Below is a small trained network, with its code and all its weights. Each question gives an input and a target symbol and asks what happens when units are switched off, that is, made to give their printed mean instead of their output.

import numpy as np


def w(rows, s, z=0):
    codes = np.array(rows[::2]) - 128.0
    scale = np.full(codes.shape[1], s)
    scale[-1] = z or s
    return codes * scale


def f(y):
    return y / 2 * (1 + np.tanh(0.7978845608 * (y + 0.044715 * y**3)))


def softmax(a):
    e = np.exp(a - a.max(-1, keepdims=True))
    return e / e.sum(-1, keepdims=True)


def log_softmax(a):
    a = a - a.max(-1, keepdims=True)
    return a - np.log(np.exp(a).sum(-1, keepdims=True))


def net(x, mask):
    ids = ['βδηθμφω'.index(c) for c in x.split()]
    T = len(ids)
    res = E[ids] + P[:T]
    u = 0
    for l in range(3):
        q, k, v = (res @ M[l].T for M in (Q, K, V))
        z = softmax(np.where(np.tri(T) > 0, q @ k.T / 4**0.5, -1e9)) @ v
        res = res + np.where(mask[u], z, O[l][:, -1]) @ O[l][:, :-1]
        u += 1
        y = f(res @ A[l][:, :-1].T + A[l][:, -1])
        res = res + np.where(mask[u : u + 4], y, B[l][:, -1]) @ B[l][:, :-1]
        u += 4
    return log_softmax(res[-1] @ U[:, :-1].T + U[:, -1])


Q, K, V, O, A, B = {}, {}, {}, {}, {}, {}
E = w([
[106,46,138,3,44,119,111],'β',
[108,52,166,101,224,194,154],'δ',
[150,2,10,201,69,22,109],'η',
[159,136,115,12,112,104,221],'θ',
[84,101,204,115,50,129,81],'μ',
[173,224,99,143,215,14,127],'φ',
[129,212,203,196,162,86,136],'ω',
],0.0082)
P = w([
[145,136,117,118,121,162,107],'0',
[93,120,133,123,87,51,121],'1',
[107,134,148,138,113,74,132],'2',
[114,140,162,138,113,76,121],'3',
[147,103,91,129,181,251,134],'4',
[141,104,106,139,171,167,138],'5',
[131,97,106,144,160,151,142],'6',
[100,151,144,115,112,39,116],'7',
[131,91,145,143,160,122,111],'8',
],0.013)
Q[0] = w([
[182,82,55,144,184,254,138],'L0H1',
[163,139,128,163,160,215,136],'L0H1',
[77,133,174,88,72,6,139],'L0H1',
[135,131,115,131,133,76,163],'L0H1',
],0.0075)
K[0] = w([
[63,148,158,108,49,34,126],'L0H1',
[120,139,119,150,48,42,128],'L0H1',
[165,82,148,143,205,255,110],'L0H1',
[100,99,146,103,144,186,96],'L0H1',
],0.0078)
V[0] = w([
[101,190,203,37,54,199,159],'L0H1',
[2,53,204,86,159,132,75],'L0H1',
[21,98,218,180,88,186,106],'L0H1',
[128,130,107,9,184,75,229],'L0H1',
],0.0053)
O[0] = w([
[40,159,140,144,137,229,34,9],'L0H1',
[80,96,49,94,242,154,164,173],'L0H1',
[71,157,93,59,234,65,70,88],'L0H1',
[170,73,149,255,130,247,124,115],'L0H1',
],0.0061,0.0015)
A[0] = w([
[74,120,2,134,72,74,96,179],'L0N1',
[250,127,230,122,40,48,125,234],'L0N2',
[220,127,169,68,134,183,152,255],'L0N3',
[96,5,73,189,84,96,245,90],'L0N4',
],0.0039,0.00091)
B[0] = w([
[68,107,144,45,120,141,111,196],'L0N1',
[151,153,102,196,53,95,252,254],'L0N2',
[245,55,157,150,94,241,148,152],'L0N3',
[99,179,107,68,107,59,66,223],'L0N4',
],0.0046,0.0025)
Q[1] = w([
[180,132,183,126,206,108,84],'L1H1',
[159,192,160,195,105,132,103],'L1H1',
[141,98,163,238,94,155,60],'L1H1',
[145,152,145,175,5,79,139],'L1H1',
],0.0029)
K[1] = w([
[41,191,112,166,131,190,127],'L1H1',
[38,252,196,92,92,59,169],'L1H1',
[97,94,125,219,6,100,121],'L1H1',
[46,127,112,118,45,102,72],'L1H1',
],0.0026)
V[1] = w([
[116,138,130,110,199,136,147],'L1H1',
[117,91,64,32,153,184,211],'L1H1',
[159,115,116,79,162,179,239],'L1H1',
[125,140,136,2,210,150,210],'L1H1',
],0.0042)
O[1] = w([
[142,126,149,128,236,96,171,2],'L1H1',
[169,43,202,164,156,57,22,91],'L1H1',
[230,63,134,172,108,109,110,36],'L1H1',
[156,3,212,164,180,107,162,36],'L1H1',
],0.0048,0.00094)
A[1] = w([
[95,159,55,139,201,33,64,234],'L1N1',
[67,103,1,91,91,98,46,254],'L1N2',
[191,109,121,104,120,206,116,148],'L1N3',
[125,101,141,104,159,31,181,205],'L1N4',
],0.0048,0.0032)
B[1] = w([
[180,189,242,86,202,205,177,233],'L1N1',
[79,165,254,17,96,221,122,252],'L1N2',
[198,10,70,125,93,153,119,139],'L1N3',
[173,165,239,146,146,107,209,231],'L1N4',
],0.0048,0.0044)
Q[2] = w([
[156,98,170,83,117,92,197],'L2H1',
[119,159,254,146,87,91,166],'L2H1',
[119,74,217,144,92,72,90],'L2H1',
[203,18,92,145,194,124,98],'L2H1',
],0.0061)
K[2] = w([
[111,172,92,147,175,122,59],'L2H1',
[240,87,45,141,185,145,96],'L2H1',
[241,221,100,201,182,184,141],'L2H1',
[66,192,254,231,133,6,200],'L2H1',
],0.0048)
V[2] = w([
[249,102,143,192,212,97,129],'L2H1',
[41,93,129,21,37,159,121],'L2H1',
[70,253,108,152,131,86,154],'L2H1',
[202,6,123,74,81,132,121],'L2H1',
],0.0047)
O[2] = w([
[123,173,27,171,159,188,214,39],'L2H1',
[154,2,204,166,151,23,71,254],'L2H1',
[157,151,181,60,65,137,181,137],'L2H1',
[118,95,56,201,168,62,56,162],'L2H1',
],0.0062,0.0027)
A[2] = w([
[141,101,139,161,106,90,133,2],'L2N1',
[93,108,2,214,98,151,78,202],'L2N2',
[170,155,8,118,51,144,198,98],'L2N3',
[85,151,163,92,57,151,119,206],'L2N4',
],0.0074,0.0007)
B[2] = w([
[164,83,56,71,94,53,91,174],'L2N1',
[188,218,20,69,135,149,2,147],'L2N2',
[16,127,196,215,93,137,65,197],'L2N3',
[185,189,105,92,152,165,194,251],'L2N4',
],0.0068,0.0032)
U = w([
[31,42,134,174,156,89,59,126],'β',
[87,126,54,134,164,109,170,5],'δ',
[252,88,85,138,67,14,168,119],'η',
[189,181,21,125,137,140,67,120],'θ',
[87,143,181,48,185,124,81,56],'μ',
[104,153,148,240,110,183,191,235],'φ',
[202,228,83,74,176,176,224,188],'ω',
],0.0036,0.0028)

Each question gives the input, a string of symbols that net reads in full, and the target symbol t.
The units are the heads (4 rows each of Q, K, V and O) and the neurons (one row each of A and B). Each row of codes is followed by its name. A weight is (code - 128) times the scale printed after its matrix; where a second scale follows, it is the last column's (O, A, B and U).
mask holds one flag per unit, layer by layer, with each layer's heads first. A switched-off unit (its flag False) gives its mean, the last column of its rows in O or B, instead of its output. The means were averaged over made-up inputs and are rounded, as every weight is.
A unit's drop is (log p(t) with every unit on - log p(t) with that unit switched off) / (log p(t) with every unit on - log p(t) with every unit switched off).
The circuit of an input: a set's keep is (log p(t) with only the set's units on - log p(t) with every unit switched off) / (log p(t) with every unit on - log p(t) with every unit switched off). Starting from the 12 units with the biggest drops (on a tie, the unit counted first), units are removed one at a time, each time the one whose removal leaves the highest keep (on an exact tie, the one counted first), for as long as the keep stays at least 0.8.
units of the circuit, in order: the units of the circuit, biggest drop first
most important unit: the unit with the biggest drop
k most important neurons: the k neurons with the biggest drops, biggest first
top k neurons in layer l: the k neurons of layer l with the biggest drops, biggest first
input μ β φ, target μ: units of the circuit, in order -> (L0H1 L2H1 L1N1)
input η φ μ ω ω μ η η, target ω: most important unit -> L1N2
input μ β β, target μ: units of the circuit, in order -> (L0H1 L2H1 L1N2)
input β β η δ δ, target β: units of the circuit, in order -> (L2H1 L1N2 L0H1 L2N4)
input φ μ θ, target φ: units of the circuit, in order -> (L2N3 L0H1 L2H1 L0N2)
input μ η ω φ, target μ: units of the circuit, in order -> (L0H1 L2H1 L1N1 L1N2)
input η ω μ, target η: top 2 neurons in layer 2 -> (L2N1 L2N3)
input φ ω μ ω, target φ: 3 most important neurons -> (L2N3 L0N2 L1N2)
input φ η φ, target φ: 3 most important neurons -> (L2N3 L0N2 L1N2)
input θ θ ω ω θ θ ω β, target θ: 4 most important neurons -> (L2N2 L1N3 L0N3 L1N1)
input φ η δ β δ, target η: top 2 neurons in layer 1 -> (L1N2 L1N3)
input θ φ θ ω, target θ: 4 most important neurons -> (L2N2 L1N3 L0N3 L1N2)
input β φ φ θ φ, target φ: top 2 neurons in layer 0 -> (L0N3 L0N4)
input φ η μ η β, target η: top 3 neurons in layer 0 -> (L0N3 L0N4 L0N1)
input ω φ η, target ω: 2 most important neurons -> (L2N4 L1N2)
input φ ω β, target φ: most important unit -> L2N3
input θ μ φ η, target θ: 2 most important neurons -> (L2N2 L1N3)
input φ φ φ η η η η ω, target η: top 2 neurons in layer 0 -> (L0N2 L0N4)
input θ η μ φ, target θ: top 3 neurons in layer 1 -> (L1N3 L1N2 L1N4)
input η η φ, target η: most important neuron -> (L1N2)
input δ η η β θ, target η: top 2 neurons in layer 1 -> (L1N2 L1N3)
input μ β η, target μ: 2 most important neurons -> (L1N2 L1N1)
